Here are made-up things, facts about them, and rows of numbers that follow some of those facts. Name the thing behind each unnamed row.

Facts:
bades	α	115; bebresku	α	470; begul	α	115; beskekas	α	51; bomon	α	115; brarobos	α	115; breper	α	115; britro	α	115; brogris	α	115
brulo	α	115; bruplosta	α	470; bruruvi	α	115; brusol	α	115; brutrim	α	470; dagror	α	470; detrin	α	115; diflek	α	115; digim	α	115
digro	α	115; diskulu	α	115; drevus	α	115; drobol	α	470; droklom	α	115; drori	α	51; dudos	α	470; durer	α	115; fabu	α	115
fadra	α	51; festebra	α	115; fezo	α	51; flasten	α	115; flatur	α	470; fleni	α	51; fliplin	α	115; flita	α	115; flumu	α	115
fluplen	α	115; forak	α	51; fuflor	α	470; geplel	α	115; gigra	α	470; giplom	α	115; gisuk	α	115; gobok	α	115; gofa	α	115
gopo	α	115; grasti	α	51; gravek	α	51; grebe	α	115; greplir	α	115; gresiklas	α	115; gresken	α	115; greskes	α	51; grogri	α	51
grugrol	α	115; gumak	α	115; kares	α	115; kastuses	α	51; katem	α	115; kepi	α	115; kesam	α	51; klaki	α	51; koston	α	115
kubrum	α	51; kuvegrum	α	115; labras	α	51; latra	α	51; lidrevo	α	115; ligilan	α	115; loskir	α	115; matrunol	α	115; mustem	α	115
nedroplon	α	115; neskatal	α	51; nesti	α	115; nudosil	α	115; pepas	α	470; plaklape	α	115; plave	α	51; plepa	α	115; plibrim	α	51
pliva	α	115; plorim	α	51; pludel	α	51; pluposkes	α	115; plusek	α	51; poskek	α	115; pubon	α	115; pumes	α	115; ridrem	α	115
ronim	α	470; rusem	α	51; rusosta	α	115; sazo	α	115; segrik	α	51; sester	α	115; sigis	α	470; skadru	α	115; skedem	α	51
skedrim	α	115; skisuk	α	115; skozomir	α	115; stalen	α	115; statam	α	470; steskil	α	470; stetre	α	51; stipli	α	115; stipudri	α	115
stotakon	α	115; stuvo	α	115; teples	α	51; tideflon	α	115; trapok	α	115; traska	α	470; trefodrin	α	470; tromam	α	51; tromar	α	51
trufomor	α	115; tuklur	α	470; tutrises	α	115; veskom	α	115; vibis	α	115; vilek	α	470; vitem	α	115; vopetol	α	470; vopun	α	115
zames	α	115; ziklur	α	51; zinugor	α	115; zokluklo	α	51; zopli	α	470; zozabel	α	51; bades	ω	555; bebresku	ω	555; begul	ω	163
beskekas	ω	553; bomon	ω	736; brarobos	ω	736; breper	ω	473; britro	ω	163; brogris	ω	247; brulo	ω	163; bruplosta	ω	37; bruruvi	ω	473
brusol	ω	37; brutrim	ω	553; dagror	ω	736; detrin	ω	555; diflek	ω	247; digim	ω	163; digro	ω	247; diskulu	ω	736; drevus	ω	473
drobol	ω	555; droklom	ω	555; drori	ω	37; dudos	ω	555; durer	ω	555; fabu	ω	555; fadra	ω	37; festebra	ω	555; fezo	ω	555
flasten	ω	555; flatur	ω	555; fleni	ω	555; fliplin	ω	163; flita	ω	473; flumu	ω	555; fluplen	ω	555; forak	ω	555; fuflor	ω	473
geplel	ω	553; gigra	ω	555; giplom	ω	736; gisuk	ω	736; gobok	ω	247; gofa	ω	247; gopo	ω	163; grasti	ω	555; gravek	ω	736
grebe	ω	163; greplir	ω	163; gresiklas	ω	555; gresken	ω	247; greskes	ω	555; grogri	ω	555; grugrol	ω	555; gumak	ω	163; kares	ω	555
kastuses	ω	163; katem	ω	555; kepi	ω	555; kesam	ω	37; klaki	ω	163; koston	ω	555; kubrum	ω	553; kuvegrum	ω	163; labras	ω	163
latra	ω	247; lidrevo	ω	163; ligilan	ω	473; loskir	ω	247; matrunol	ω	555; mustem	ω	37; nedroplon	ω	247; neskatal	ω	163; nesti	ω	736
nudosil	ω	555; pepas	ω	555; plaklape	ω	555; plave	ω	473; plepa	ω	736; plibrim	ω	553; pliva	ω	37; plorim	ω	553; pludel	ω	163
pluposkes	ω	247; plusek	ω	163; poskek	ω	163; pubon	ω	247; pumes	ω	553; ridrem	ω	736; ronim	ω	37; rusem	ω	555; rusosta	ω	163
sazo	ω	555; segrik	ω	247; sester	ω	555; sigis	ω	553; skadru	ω	163; skedem	ω	247; skedrim	ω	555; skisuk	ω	473; skozomir	ω	553
stalen	ω	163; statam	ω	555; steskil	ω	555; stetre	ω	37; stipli	ω	37; stipudri	ω	736; stotakon	ω	473; stuvo	ω	473; teples	ω	553
tideflon	ω	247; trapok	ω	163; traska	ω	247; trefodrin	ω	553; tromam	ω	555; tromar	ω	247; trufomor	ω	247; tuklur	ω	247; tutrises	ω	553
veskom	ω	163; vibis	ω	553; vilek	ω	163; vitem	ω	553; vopetol	ω	473; vopun	ω	473; zames	ω	555; ziklur	ω	736; zinugor	ω	37
zokluklo	ω	247; zopli	ω	736; zozabel	ω	163; bades	ρ	487; bebresku	ρ	436; begul	ρ	436; beskekas	ρ	436; bomon	ρ	436; brarobos	ρ	436
breper	ρ	436; britro	ρ	487; brogris	ρ	436; brulo	ρ	487; bruplosta	ρ	487; bruruvi	ρ	487; brusol	ρ	487; brutrim	ρ	436; dagror	ρ	487
detrin	ρ	487; diflek	ρ	436; digim	ρ	487; digro	ρ	487; diskulu	ρ	436; drevus	ρ	436; drobol	ρ	436; droklom	ρ	487; drori	ρ	436
dudos	ρ	487; durer	ρ	487; fabu	ρ	436; fadra	ρ	487; festebra	ρ	436; fezo	ρ	487; flasten	ρ	436; flatur	ρ	487; fleni	ρ	487
fliplin	ρ	436; flita	ρ	436; flumu	ρ	487; fluplen	ρ	436; forak	ρ	436; fuflor	ρ	436; geplel	ρ	436; gigra	ρ	436; giplom	ρ	436
gisuk	ρ	487; gobok	ρ	436; gofa	ρ	436; gopo	ρ	487; grasti	ρ	436; gravek	ρ	487; grebe	ρ	436; greplir	ρ	436; gresiklas	ρ	487
gresken	ρ	487; greskes	ρ	487; grogri	ρ	487; grugrol	ρ	436; gumak	ρ	487; kares	ρ	487; kastuses	ρ	436; katem	ρ	436; kepi	ρ	436
kesam	ρ	487; klaki	ρ	436; koston	ρ	436; kubrum	ρ	436; kuvegrum	ρ	436; labras	ρ	436; latra	ρ	487; lidrevo	ρ	436; ligilan	ρ	436
loskir	ρ	436; matrunol	ρ	436; mustem	ρ	436; nedroplon	ρ	436; neskatal	ρ	436; nesti	ρ	487; nudosil	ρ	436; pepas	ρ	436; plaklape	ρ	436
plave	ρ	436; plepa	ρ	487; plibrim	ρ	487; pliva	ρ	436; plorim	ρ	436; pludel	ρ	436; pluposkes	ρ	487; plusek	ρ	436; poskek	ρ	436
pubon	ρ	487; pumes	ρ	436; ridrem	ρ	436; ronim	ρ	436; rusem	ρ	436; rusosta	ρ	436; sazo	ρ	436; segrik	ρ	487; sester	ρ	436
sigis	ρ	487; skadru	ρ	436; skedem	ρ	436; skedrim	ρ	487; skisuk	ρ	487; skozomir	ρ	436; stalen	ρ	436; statam	ρ	436; steskil	ρ	436
stetre	ρ	487; stipli	ρ	487; stipudri	ρ	487; stotakon	ρ	436; stuvo	ρ	436; teples	ρ	487; tideflon	ρ	436; trapok	ρ	487; traska	ρ	436
trefodrin	ρ	436; tromam	ρ	436; tromar	ρ	436; trufomor	ρ	487; tuklur	ρ	436; tutrises	ρ	487; veskom	ρ	487; vibis	ρ	487; vilek	ρ	487
vitem	ρ	436; vopetol	ρ	436; vopun	ρ	436; zames	ρ	436; ziklur	ρ	436; zinugor	ρ	436; zokluklo	ρ	487; zopli	ρ	487; zozabel	ρ	487
bades	Σ	plorim; bebresku	Σ	beskekas; begul	Σ	gresiklas; beskekas	Σ	festebra; bomon	Σ	stetre; brarobos	Σ	stipudri; brogris	Σ	latra; brulo	Σ	pludel; brusol	Σ	matrunol
dagror	Σ	gobok; detrin	Σ	giplom; diflek	Σ	drobol; digim	Σ	tideflon; digro	Σ	statam; drevus	Σ	trefodrin; drobol	Σ	teples; dudos	Σ	rusosta; durer	Σ	kuvegrum
fabu	Σ	zames; festebra	Σ	katem; fezo	Σ	bomon; flasten	Σ	grebe; flatur	Σ	detrin; fleni	Σ	bades; fliplin	Σ	kares; flita	Σ	kepi; flumu	Σ	brogris
fluplen	Σ	brutrim; fuflor	Σ	gopo; geplel	Σ	tuklur; gigra	Σ	kesam; giplom	Σ	skedrim; gisuk	Σ	tromam; gofa	Σ	dagror; gopo	Σ	digim; grasti	Σ	labras
gravek	Σ	vitem; grebe	Σ	fabu; greplir	Σ	breper; gresiklas	Σ	nesti; gresken	Σ	skadru; greskes	Σ	plaklape; grogri	Σ	brarobos; grugrol	Σ	greplir; gumak	Σ	flatur
kares	Σ	gigra; kastuses	Σ	gravek; kesam	Σ	flita; koston	Σ	trapok; kuvegrum	Σ	greskes; labras	Σ	fluplen; latra	Σ	pumes; lidrevo	Σ	flumu; ligilan	Σ	zokluklo
loskir	Σ	vopetol; matrunol	Σ	stotakon; neskatal	Σ	vilek; nesti	Σ	grugrol; nudosil	Σ	lidrevo; pepas	Σ	veskom; plaklape	Σ	nudosil; plepa	Σ	vopun; pliva	Σ	plave
plorim	Σ	rusem; pludel	Σ	ridrem; plusek	Σ	pubon; poskek	Σ	diflek; pubon	Σ	vibis; pumes	Σ	gumak; ridrem	Σ	ligilan; rusem	Σ	pepas; rusosta	Σ	tromar
segrik	Σ	sester; sester	Σ	plusek; skadru	Σ	poskek; skedrim	Σ	loskir; skisuk	Σ	fliplin; statam	Σ	zinugor; steskil	Σ	drevus; stetre	Σ	kastuses; stipudri	Σ	traska
stotakon	Σ	pliva; teples	Σ	gofa; tideflon	Σ	geplel; trapok	Σ	segrik; traska	Σ	gisuk; trefodrin	Σ	fezo; tromar	Σ	digro; trufomor	Σ	grogri; tuklur	Σ	brulo
veskom	Σ	durer; vibis	Σ	diskulu; vilek	Σ	koston; vitem	Σ	zopli; vopetol	Σ	flasten; vopun	Σ	fleni; zames	Σ	trufomor; zinugor	Σ	plepa; zokluklo	Σ	bebresku
zopli	Σ	brusol

Some things and their rows:
brogris: [ -9  37  -9  21  18  46 -22 -32  25  27   5 -16   0 -18  37 -13  34 -37
 -21  -5 -10  15  -8 -49  -5  27 -26 -27  35 -11  -2]
steskil: [  6  59 -24  49  12   4  -8 -31  32  33   4 -13  -6 -18  16  18  -2   0
 -36  23  11  -2  16 -30  -9   1   0   1  32 -19 -13]
trufomor: [-20  28  12   3   0  40  -4  15  -4  13 -18 -31 -32   4  47   4  29 -27
 -54  -5  25 -26   6 -38 -23  16  -1   9 -11 -21  -9]
klaki: [  6  42  -8  29   9  37 -34 -23  34  14   6 -24  10  -9  39  13   8  -3
 -30  14  -1 -11  11 -44   3  -1  -9 -11  18 -19 -29]
flita: [ -9  24 -19  27   4  29  -9 -21  14  17   3 -13 -23 -25  33  -1  20 -17
 -37  16   4  16  16 -25 -17  14 -15 -12  36 -20 -29]
vopun: [  1  22 -46  36  -4  31  12  -6  27   4   6 -22 -12 -27  46  14  11 -17
 -30  41   1  11  15 -16 -14  17 -21   1  43 -20 -31]
ligilan: [  5  32 -11  37   8  31 -10 -18  16  24  10 -21 -36 -11  25   6  15   3
 -34  24  -7  25  34 -41  -7  10  -8 -10  27 -21 -24]
ridrem: [ 12  30 -25  49  -6  30 -16 -34  20  27   0 -23 -37  -6  26  -6  11  11
 -42  18   0  13  33 -42  -7  -1   2 -19  33 -17 -26]
vilek: [  2  61 -15  43  -5  26   8 -13  33  50  -8 -38   2   7  19  17  10  11
 -27   8   3  -1  26 -60 -16   3   9  18  -9 -17  10]
kares: [ -7  30 -11  29 -25  28   2 -12  16  32   8 -20 -10   7  45  -3   9 -21
 -44  11  36  -5  17 -21 -25  11 -10   1  29 -13   6]
vopetol: [-28  38  -6  20  21   7 -17 -29  18  22  -5  -1  -6 -24  17  11  21 -10
 -52 -11   8   6   5 -28 -23  12  -2  -6  25 -22 -38]
pepas: [ -1  55 -34  44   5   9  -2 -37  34  28   8  -2  18 -24  27  11   0 -20
 -31  17  14  -1  -1 -16 -19   7 -11  -9  48 -14 -11]
droklom: [  3  36 -10  30 -23  31   3 -12  14  39   8 -23 -14  10  42  -8   8 -14
 -42  14  35  -4  25 -26 -24  10  -4   2  21 -10   8]
gisuk: [-19  10  -6  16 -18  32  -9   4  -8  15 -20 -25 -47  11  41  -5  17  -7
 -74  -4  46 -30  27 -18 -33  -4  15  12  -3 -18 -33]
gopo: [  9  38 -14  36 -20  48   5  -4  18  39  -2 -40 -14   9  33   0  18  -5
 -27  13  13  -1  25 -50 -14  11  -1   1   1 -13  13]
pumes: [ -9  26 -15  34   0  29 -23 -47  17  35  14   0 -12 -11  34 -23  21 -21
 -41 -13  10  19   8 -29 -15  10 -15 -33  57  -9 -13]
britro: [  0  31 -11  27 -18  45  -4  -5  17  37  -7 -37 -11   5  41  -6  20 -16
 -31   9  19  -8  17 -42 -19  13  -6  -2   6 -13  10]
pluposkes: [ -3  36  -8  20 -11  44   8   4  18  25  -4 -37 -16   4  48   1  30 -20
 -30   6   8  -2  10 -50 -18  22 -10   5   6 -13   5]

Name these rows:
No name comes twice in this set of rows, the named rows included.
[  8  50 -54  55   2  10  13 -10  38   7  -4 -19   6 -30  34  28 -12 -16
 -38  50  19 -20   6  -7 -11  -1  -8  12  38 -19 -30] -> statam
[  9  48   2  26 -10  44  10   3  17  40   2 -45 -25  13  36   3  21   2
 -28  11  -5   9  26 -68  -5  17  -1   6  -4 -19  13] -> pubon
[  0  65  -8  48  17   3 -13 -33  30  37   3 -16 -12 -11  10  18  -3   4
 -41  21   9  -2  22 -38  -9  -2   1  -3  25 -21 -13] -> bebresku
[-12  23 -12  21 -20  33  15  -6  15  26   7 -22 -14   3  39   0  25  -5
 -39   6  17  17  27 -35 -26  18  -4   4  16 -19  -4] -> bruruvi
[ 11  23 -45  35 -21  48  34  25  23   4 -12 -50   1 -11  62  18  21 -29
 -24  39   7 -16   4 -28 -14  22 -10  25  18 -15  -9] -> digro
[-13  44 -28  35 -15  12  13 -19  26  39  -5 -19   3  10  29   8   8   3
 -53 -11  25  -4  15 -29 -28   0  12  16  21 -16  -4] -> sigis
[  6  28 -24  42 -29  37   6 -15  14  41  -1 -32 -29  20  32  -8  14  15
 -42   4  14  11  42 -47 -19   1   9   2  14 -13  -1] -> nesti
[-14  10 -10  23   6  26 -27 -20  -6   9 -18 -16 -51 -11  31  -5  15  -8
 -67   5  31 -22  23 -18 -17  -5   8  -9  17 -19 -49] -> brarobos
[ -3  39  -2  19   7  23 -21 -19  33  13  12 -18  -9  -6  30  17  12  16
 -43   9  -5  11  25 -42  -8   0  -6  -5  22 -26 -42] -> plave
[-19  33 -39  33 -18  18   6 -23  24  31 -16 -16   9   3  28   2  17   0
 -51 -12  26 -10  12 -29 -32   4  11  12  19 -11 -14] -> dagror

Now the same things, written a new way:
Known rows:
pepas: [ 52   5 -19  18  10  34 -38 -20  63 -21  18 -28 -17]
rusem: [ 62   7 -19   6   2  24 -27 -30  73 -10  18 -29 -13]
zames: [ -1   5  -8   5 -43   8 -60 -16   2  -5   1 -29 -15]
gofa: [ 20   2   1 -13  -2  -9 -19   1   1   2  13  18  11]
skisuk: [ 19 -23  -8  12   1  -7  38  -2  20   5 -55  65 -31]
ronim: [ 23  -1 -21  -2   3   8 -32  -5  21 -11 -17  16 -11]
diskulu: [ 10   0  -2 -17 -13 -22 -25  -4   3  24 -17  22  -4]
zopli: [  3 -10   8  17 -29   6  -1 -15 -53  -8 -53  75  -8]
trefodrin: [ 13  -2  -6   9 -15  10 -54 -24 -24 -28   6  32  18]
stuvo: [ 17 -15 -19   8  -3 -26  -8  -8  37   3 -21  27 -24]
tutrises: [ 29  -9   6   2  -1  20  15  -8   1  -1 -20  42  -2]
greplir: [ 27   5   2 -14   1   6 -26   1   1  -9  30  10  22]
poskek: [ 28   3   3 -16   3   9 -27  -1  -1  -7  30  11  25]
brogris: [ 22  -1  -6  27 -17 -12  -9   9  31 -20  28 -22 -30]
kesam: [ 33  -9 -11 -10  -5  17  26 -12  11   1 -49  54 -17]
plaklape: [ 41  -1 -15  22 -11  24 -37 -24  57 -13  21 -33 -16]
digro: [ 50 -11   2  22  14  19  45   4  33 -13   2  32 -17]
koston: [ 26   3  -4 -19  -4  22 -54 -28  12  11   0   6  21]

Name these rows:
No name comes twice in this set of rows, the named rows included.
[  0   2  -3  19 -36 -21 -21  13   4 -16  18 -18 -30] -> loskir
[ 52   1  -4   7  16  15 -10  -2  40 -20  47  -8  11] -> rusosta
[ 24  -6 -16 -41  33 -26   2  12  57  37 -32  32 -13] -> ligilan
[ 31  -3  12  -1   2  26  21   6 -13 -12   2  40   9] -> britro
[ 15 -14 -17  11 -25   4 -41 -37  -9 -16 -14  39  10] -> pliva
[ 19  -2 -10  27 -21  -3 -26  -3  35 -20  21 -25 -29] -> pumes
[ 24 -17 -10  11 -31  16   6 -36 -29 -20 -49  77  -3] -> stetre
[ 20  -2 -20 -32  30 -21  -8  16  48  17 -34  32 -22] -> fuflor
[ 27  -6   2   0 -30  36 -16 -49 -33 -10 -34  57  16] -> fezo
[ 28   1   9 -19  -3   2  28   6 -10   2 -23  54  -5] -> segrik
[ 37   3  -6  24  -7   7 -14   5  32 -28  48 -29 -13] -> lidrevo
[ 22  -4   6  30 -20  21  25  14  -3 -28  11   5 -27] -> gumak
[ 53  -1  -9  16  -9  39  14 -22  46 -13 -14   0 -31] -> greskes

